Below are the code and all the weights of a small trained network. Each question names an input and a target symbol and asks about switching units off, where a switched-off unit gives its printed mean instead of its output.

import numpy as np


def w(rows, s, z=0):
    codes = np.array(rows[::2]) - 128.0
    scale = np.full(codes.shape[1], s)
    scale[-1] = z or s
    return codes * scale


def f(y):
    return np.maximum(y, 0)


def softmax(a):
    e = np.exp(a - a.max(-1, keepdims=True))
    return e / e.sum(-1, keepdims=True)


def log_softmax(a):
    a = a - a.max(-1, keepdims=True)
    return a - np.log(np.exp(a).sum(-1, keepdims=True))


def net(x, mask):
    ids = ['αβδεζηλμξπσφψω'.index(c) for c in x.split()]
    T = len(ids)
    res = E[ids] + P[:T]
    u = 0
    for l in range(3):
        r = res
        for j in range(3):
            rows = slice(3 * j, 3 * j + 3)
            q, k, v = (r @ M[l][rows].T for M in (Q, K, V))
            z = softmax(np.where(np.tri(T) > 0, q @ k.T / 3**0.5, -1e9)) @ v
            o = O[l][rows]
            res = res + np.where(mask[u + j], z, o[:, -1]) @ o[:, :-1]
        u += 3
        y = f(res @ A[l][:, :-1].T + A[l][:, -1])
        res = res + np.where(mask[u : u + 4], y, B[l][:, -1]) @ B[l][:, :-1]
        u += 4
    return log_softmax(res[-1] @ U[:, :-1].T + U[:, -1])


Q, K, V, O, A, B = {}, {}, {}, {}, {}, {}
E = w([
[73,123,104,197,90],'α',
[97,87,140,45,175],'β',
[130,146,150,193,108],'δ',
[173,104,180,218,133],'ε',
[145,52,119,109,233],'ζ',
[254,134,82,67,60],'η',
[173,60,242,117,103],'λ',
[106,178,126,195,153],'μ',
[151,147,187,134,189],'ξ',
[94,106,180,52,101],'π',
[110,93,174,145,22],'σ',
[114,62,158,163,63],'φ',
[31,127,122,96,62],'ψ',
[53,134,93,126,153],'ω',
],0.012)
P = w([
[138,157,179,154,160],'0',
[141,5,152,160,111],'1',
[134,23,160,116,136],'2',
[136,32,169,96,142],'3',
[123,248,75,166,148],'4',
[132,176,88,139,123],'5',
[137,142,100,131,111],'6',
[135,78,122,105,88],'7',
[143,133,115,109,92],'8',
[142,151,109,107,104],'9',
[150,167,111,104,102],'10',
[140,149,122,109,114],'11',
[149,144,136,105,98],'12',
[161,155,150,110,104],'13',
],0.013)
Q[0] = w([
[241,181,126,96,85],'0.h0',
[98,178,121,216,187],'0.h0',
[207,113,101,105,126],'0.h0',
[99,173,183,130,146],'0.h1',
[137,127,213,164,123],'0.h1',
[158,246,98,172,101],'0.h1',
[133,72,143,115,68],'0.h2',
[130,198,128,137,85],'0.h2',
[109,136,56,100,130],'0.h2',
],0.011)
K[0] = w([
[188,95,50,2,74],'0.h0',
[39,62,155,194,114],'0.h0',
[168,177,103,79,78],'0.h0',
[144,162,175,175,158],'0.h1',
[220,177,209,219,126],'0.h1',
[40,74,150,211,157],'0.h1',
[50,209,148,116,183],'0.h2',
[101,101,103,105,73],'0.h2',
[120,119,112,150,83],'0.h2',
],0.0081)
V[0] = w([
[214,123,105,47,101],'0.h0',
[44,134,151,68,56],'0.h0',
[159,153,113,219,67],'0.h0',
[117,122,238,164,63],'0.h1',
[172,182,206,96,127],'0.h1',
[187,100,19,73,68],'0.h1',
[165,20,162,92,97],'0.h2',
[167,215,255,57,194],'0.h2',
[37,136,103,103,202],'0.h2',
],0.0079)
O[0] = w([
[169,164,84,141,95,178],'0.h0',
[2,151,125,33,95,115],'0.h0',
[189,114,161,110,97,96],'0.h0',
[81,86,92,147,49,251],'0.h1',
[125,108,26,129,154,144],'0.h1',
[206,167,160,118,125,57],'0.h1',
[128,56,140,100,64,248],'0.h2',
[145,116,52,122,121,189],'0.h2',
[88,152,117,149,186,123],'0.h2',
],0.009,0.0027)
A[0] = w([
[148,84,172,165,57,2],'0.n0',
[127,94,136,109,50,130],'0.n1',
[56,72,177,190,73,61],'0.n2',
[159,253,107,105,145,134],'0.n3',
],0.006,0.0031)
B[0] = w([
[110,179,47,2,197,180],'0.n0',
[40,162,124,193,212,254],'0.n1',
[183,81,243,35,209,245],'0.n2',
[33,77,128,72,51,156],'0.n3',
],0.006,0.0039)
Q[1] = w([
[94,127,170,100,124],'1.h0',
[112,72,87,135,119],'1.h0',
[138,79,129,128,137],'1.h0',
[150,139,65,151,153],'1.h1',
[156,213,94,125,182],'1.h1',
[223,90,124,91,254],'1.h1',
[20,61,218,55,95],'1.h2',
[143,147,162,172,64],'1.h2',
[139,226,108,149,121],'1.h2',
],0.0098)
K[1] = w([
[89,113,150,145,154],'1.h0',
[109,147,157,129,98],'1.h0',
[111,179,186,219,107],'1.h0',
[176,100,12,47,157],'1.h1',
[186,205,105,139,179],'1.h1',
[110,90,122,17,238],'1.h1',
[255,234,136,60,122],'1.h2',
[141,200,71,213,29],'1.h2',
[178,6,191,88,177],'1.h2',
],0.0077)
V[1] = w([
[188,128,171,128,184],'1.h0',
[111,181,101,163,41],'1.h0',
[75,91,169,181,185],'1.h0',
[73,92,166,202,26],'1.h1',
[169,97,126,136,96],'1.h1',
[122,170,90,119,91],'1.h1',
[154,155,134,254,25],'1.h2',
[151,151,100,29,168],'1.h2',
[164,133,121,152,165],'1.h2',
],0.0083)
O[1] = w([
[53,128,135,123,105,108],'1.h0',
[141,158,222,7,191,1],'1.h0',
[202,60,83,179,151,244],'1.h0',
[200,95,56,96,245,188],'1.h1',
[107,111,147,105,191,133],'1.h1',
[163,57,167,120,119,53],'1.h1',
[187,113,65,59,226,20],'1.h2',
[135,87,113,253,80,133],'1.h2',
[158,77,105,107,141,112],'1.h2',
],0.0051,0.0055)
A[1] = w([
[76,127,27,173,97,117],'1.n0',
[118,85,194,112,149,254],'1.n1',
[212,168,158,254,118,190],'1.n2',
[71,99,171,193,180,44],'1.n3',
],0.0076,0.006)
B[1] = w([
[121,144,32,173,129,241],'1.n0',
[123,120,71,249,176,255],'1.n1',
[169,117,72,62,190,217],'1.n2',
[255,209,174,226,73,168],'1.n3',
],0.0084,0.0058)
Q[2] = w([
[114,223,63,136,155],'2.h0',
[156,90,91,148,137],'2.h0',
[190,107,55,197,167],'2.h0',
[140,189,115,117,129],'2.h1',
[185,81,117,142,109],'2.h1',
[107,154,168,143,103],'2.h1',
[116,212,248,44,130],'2.h2',
[93,89,229,98,135],'2.h2',
[174,162,184,112,131],'2.h2',
],0.012)
K[2] = w([
[199,8,217,134,27],'2.h0',
[146,184,140,54,122],'2.h0',
[190,175,128,106,29],'2.h0',
[191,93,178,107,69],'2.h1',
[130,167,67,41,121],'2.h1',
[50,116,77,62,161],'2.h1',
[58,26,112,222,204],'2.h2',
[148,75,149,254,186],'2.h2',
[54,120,133,205,213],'2.h2',
],0.0084)
V[2] = w([
[255,186,113,168,155],'2.h0',
[50,142,138,189,189],'2.h0',
[91,75,134,126,194],'2.h0',
[137,176,118,103,30],'2.h1',
[59,50,116,176,174],'2.h1',
[142,58,187,162,88],'2.h1',
[58,241,96,119,151],'2.h2',
[85,186,158,78,217],'2.h2',
[45,96,60,40,147],'2.h2',
],0.0098)
O[2] = w([
[152,190,71,23,175,216],'2.h0',
[155,144,184,170,214,128],'2.h0',
[162,46,152,129,193,106],'2.h0',
[65,146,109,173,134,74],'2.h1',
[231,139,149,130,156,235],'2.h1',
[124,45,188,70,117,125],'2.h1',
[82,166,136,204,225,123],'2.h2',
[38,101,148,88,179,7],'2.h2',
[138,2,108,192,173,123],'2.h2',
],0.0083,0.013)
A[2] = w([
[85,191,134,166,39,3],'2.n0',
[135,136,253,128,249,181],'2.n1',
[201,143,74,151,158,110],'2.n2',
[66,80,222,196,104,43],'2.n3',
],0.007,0.003)
B[2] = w([
[106,3,188,126,254,165],'2.n0',
[11,250,164,113,105,178],'2.n1',
[21,118,160,54,79,253],'2.n2',
[3,30,108,17,110,136],'2.n3',
],0.0073,0.019)
U = w([
[51,133,90,77,39,96],'α',
[153,157,201,112,3,209],'β',
[143,170,100,197,106,254],'δ',
[76,91,111,142,145,184],'ε',
[88,150,108,78,192,44],'ζ',
[118,171,205,67,97,111],'η',
[143,117,51,122,213,130],'λ',
[99,103,151,53,176,101],'μ',
[102,199,132,132,121,85],'ξ',
[157,97,145,59,150,39],'π',
[52,151,174,121,89,155],'σ',
[165,87,126,128,101,81],'φ',
[183,190,104,106,71,154],'ψ',
[90,97,199,85,79,125],'ω',
],0.0057,0.0032)

Each question gives the input, a string of symbols that net reads in full, and the target symbol t.
The units are the heads (3 rows each of Q, K, V and O) and the neurons (one row each of A and B). Each row of codes is followed by its name. A weight is (code - 128) times the scale printed after its matrix; where a second scale follows, it is the last column's (O, A, B and U).
mask holds one flag per unit, layer by layer, with each layer's heads first. A switched-off unit (its flag False) gives its mean, the last column of its rows in O or B, instead of its output. The means were averaged over made-up inputs and are rounded, as every weight is.
A unit's drop is (log p(t) with every unit on - log p(t) with that unit switched off) / (log p(t) with every unit on - log p(t) with every unit switched off).
The circuit of an input: a set's keep is (log p(t) with only the set's units on - log p(t) with every unit switched off) / (log p(t) with every unit on - log p(t) with every unit switched off). Starting from the 12 units with the biggest drops (on a tie, the unit counted first), units are removed one at a time, each time the one whose removal leaves the highest keep (on an exact tie, the one counted first), for as long as the keep stays at least 0.8.
units of the circuit, in order: the units of the circuit, biggest drop first
unit that matters most: the unit with the biggest drop
top k neurons: the k neurons with the biggest drops, biggest first
k most important neurons of layer l: the k neurons of layer l with the biggest drops, biggest first
heads that matter: for each layer, one digit per head in row order, 1 if its drop is at least 0.15 and else 0, layers parted by /
input η δ σ β π π φ μ ξ λ λ ξ ω, target α: units of the circuit, in order : [2.h0; 0.h0; 0.h2]
input σ π ξ, target ω: heads that matter : 101 / 000 / 110
input η μ π, target α: units of the circuit, in order : [2.h0; 0.h0; 2.h1]
input ξ λ β α η ε ζ ζ φ, target α: units of the circuit, in order : [2.h0; 0.h0; 2.h1]
input ξ α ψ α ψ, target η: top 2 neurons : [2.n1; 1.n1]
input β ξ ζ ε β π ζ α, target δ: unit that matters most : 1.n1
input π η β ψ, target α: units of the circuit, in order : [2.h0; 0.h0; 1.h2; 0.h1]
input λ λ β β ε π β η ζ, target α: units of the circuit, in order : [2.h0; 0.h0]
input ξ η ε φ ψ, target α: units of the circuit, in order : [2.h0; 0.h1]
input ζ φ ε, target ψ: units of the circuit, in order : [1.n3; 2.h2; 0.h0; 2.h0]
input η ψ δ β ψ ξ ξ β β λ λ μ ζ ε, target α: units of the circuit, in order : [2.h0; 0.h0; 0.h2]
input ψ π σ η ω β π ζ π α, target α: top 2 neurons : [1.n2; 1.n1]
input η μ π φ, target α: units of the circuit, in order : [2.h0; 2.h1; 0.h2]
input λ π α, target φ: most important neuron of layer 2 : [2.n1]
input ω λ ψ η δ, target α: units of the circuit, in order : [2.h0; 0.h1; 0.h0]
input ζ β η ψ σ, target α: units of the circuit, in order : [2.h0; 0.h0]
input η ζ λ δ ξ, target α: units of the circuit, in order : [2.h0; 0.h0; 0.h2]
input δ ε ξ η δ π ψ λ, target α: heads that matter : 110 / 000 / 110
input β η η ξ α, target α: units of the circuit, in order : [2.h0; 0.h1]
input π ζ λ ω φ ξ η φ μ, target α: units of the circuit, in order : [2.h0; 0.h0]
input ζ π β ξ, target ψ: unit that matters most : 1.n3
input μ ε λ β, target ζ: heads that matter : 001 / 001 / 101
input μ ζ ψ, target ζ: heads that matter : 001 / 001 / 101
input β α λ α, target δ: 3 most important neurons of layer 1 : [1.n3; 1.n0; 1.n1]
input η ζ σ β, target α: units of the circuit, in order : [2.h0; 0.h2; 2.h1]
input π φ δ β, target ε: heads that matter : 111 / 000 / 101
input λ ξ β, target φ: unit that matters most : 0.h2
input ψ β ω λ, target σ: top 3 neurons : [1.n1; 2.n1; 2.n3]
input ξ ω ζ μ λ ψ η, target α: heads that matter : 100 / 000 / 110
